Below is a small trained network, with its code and all its weights. Each question gives an input and a class and asks what happens when units are switched off, that is, made to give their printed mean instead of their output.

import numpy as np


def w(rows, s, z=0):
    codes = np.array(rows[::2]) - 128.0
    scale = np.full(codes.shape[1], s)
    scale[-1] = z or s
    return codes * scale


def f(y):
    return np.maximum(y, 0)


def log_softmax(a):
    a = a - a.max(-1, keepdims=True)
    return a - np.log(np.exp(a).sum(-1, keepdims=True))


def net(x, mask):
    res = np.array(x, float).reshape(1, 4) / 4 @ E
    y = f(res @ A[0][:, :-1].T + A[0][:, -1])
    res = res + np.where(mask, y, B[0][:, -1]) @ B[0][:, :-1]
    return log_softmax(res[-1] @ U[:, :-1].T + U[:, -1])


A, B = {}, {}
E = w([
[131,143,2,59,75,188,122,103],'x0',
[183,46,33,153,122,44,209,59],'x1',
[121,113,118,110,152,116,109,131],'x2',
[82,129,188,25,30,50,120,106],'x3',
],0.0099)
A[0] = w([
[108,152,97,228,224,182,142,165,232],'neuron 1',
[100,197,213,111,112,100,123,149,160],'neuron 2',
[111,178,127,137,112,217,36,177,13],'neuron 3',
[179,122,50,106,87,115,150,86,77],'neuron 4',
[190,124,75,200,127,113,110,127,101],'neuron 5',
[179,56,121,131,119,52,221,77,85],'neuron 6',
[190,153,176,184,186,83,112,120,151],'neuron 7',
[149,160,76,41,84,206,110,86,149],'neuron 8',
[48,185,132,147,134,181,48,141,254],'neuron 9',
[102,254,125,68,159,195,90,157,156],'neuron 10',
[166,143,60,195,125,143,185,89,135],'neuron 11',
[116,110,128,32,39,77,149,63,241],'neuron 12',
[139,79,6,179,119,163,159,120,126],'neuron 13',
],0.009,0.0058)
B[0] = w([
[183,54,94,181,86,99,129,189,246],'neuron 1',
[4,200,156,121,184,133,79,63,207],'neuron 2',
[213,121,76,219,74,126,110,97,187],'neuron 3',
[46,141,108,103,124,110,75,84,184],'neuron 4',
[66,148,137,115,110,144,119,87,179],'neuron 5',
[255,74,102,163,105,155,112,220,217],'neuron 6',
[183,69,170,167,68,88,164,201,191],'neuron 7',
[169,74,88,188,86,111,130,206,209],'neuron 8',
[99,167,220,111,174,89,186,99,231],'neuron 9',
[198,30,112,117,122,152,171,173,222],'neuron 10',
[129,165,179,80,153,80,117,47,203],'neuron 11',
[154,107,176,174,146,138,193,167,247],'neuron 12',
[52,177,148,112,183,117,23,77,219],'neuron 13',
],0.0097,0.013)
U = w([
[162,80,136,118,177,132,233,186,33],'0',
[174,74,65,137,49,127,116,152,254],'1',
[11,169,142,51,227,130,111,64,164],'2',
],0.011,0.00085)

Each question gives the input, the list of numbers given to net, and the class t.
The units are the neurons (one row each of A and B). Each row of codes is followed by its name. A weight is (code - 128) times the scale printed after its matrix; where a second scale follows, it is the last column's (A, B and U).
mask holds one flag per neuron, in row order. A switched-off neuron (its flag False) gives its mean, the last column of its row in B, instead of its output. The means were averaged over made-up inputs and are rounded, as every weight is.
A unit's drop is (log p(t) with every unit on - log p(t) with that unit switched off) / (log p(t) with every unit on - log p(t) with every unit switched off).
The circuit of an input: a set's keep is (log p(t) with only the set's units on - log p(t) with every unit switched off) / (log p(t) with every unit on - log p(t) with every unit switched off). Starting from the 12 units with the biggest drops (on a tie, the unit counted first), units are removed one at a time, each time the one whose removal leaves the highest keep (on an exact tie, the one counted first), for as long as the keep stays at least 0.8.
units of the circuit, in order: the units of the circuit, biggest drop first
unit that matters most: the unit with the biggest drop
top k neurons: the k neurons with the biggest drops, biggest first
drop when u is switched off: that unit's drop, to one decimal
input [0,5,8,-8], class 1: top 3 neurons : [neuron 1; neuron 2; neuron 9]
input [6,0,7,6], class 0: unit that matters most : neuron 12
input [3,-4,5,-8], class 1: top 3 neurons : [neuron 3; neuron 1; neuron 12]
input [-6,2,6,-2], class 1: top 2 neurons : [neuron 9; neuron 12]
input [-3,2,-7,-4], class 1: top 2 neurons : [neuron 9; neuron 12]
input [-6,4,3,-5], class 1: units of the circuit, in order : [neuron 9; neuron 12]
input [-7,3,-4,-3], class 1: top 2 neurons : [neuron 9; neuron 12]
input [5,1,4,-7], class 2: top 3 neurons : [neuron 13; neuron 6; neuron 11]
input [0,1,7,-7], class 1: top 4 neurons : [neuron 1; neuron 2; neuron 12; neuron 9]
input [-5,2,-7,-6], class 1: units of the circuit, in order : [neuron 9; neuron 1]
input [-5,0,4,8], class 2: top 2 neurons : [neuron 2; neuron 1]
input [-5,-2,-4,1], class 2: top 2 neurons : [neuron 2; neuron 6]
input [3,8,0,-4], class 2: top 2 neurons : [neuron 13; neuron 11]
input [2,-5,-2,2], class 0: unit that matters most : neuron 10
input [6,0,3,3], class 0: top 3 neurons : [neuron 12; neuron 3; neuron 1]
input [1,2,6,-7], class 2: drop when neuron 10 is switched off : 0.2
input [-1,8,0,-7], class 1: drop when neuron 1 is switched off : 2.2
input [-1,7,5,-1], class 1: drop when neuron 9 is switched off : 0.5
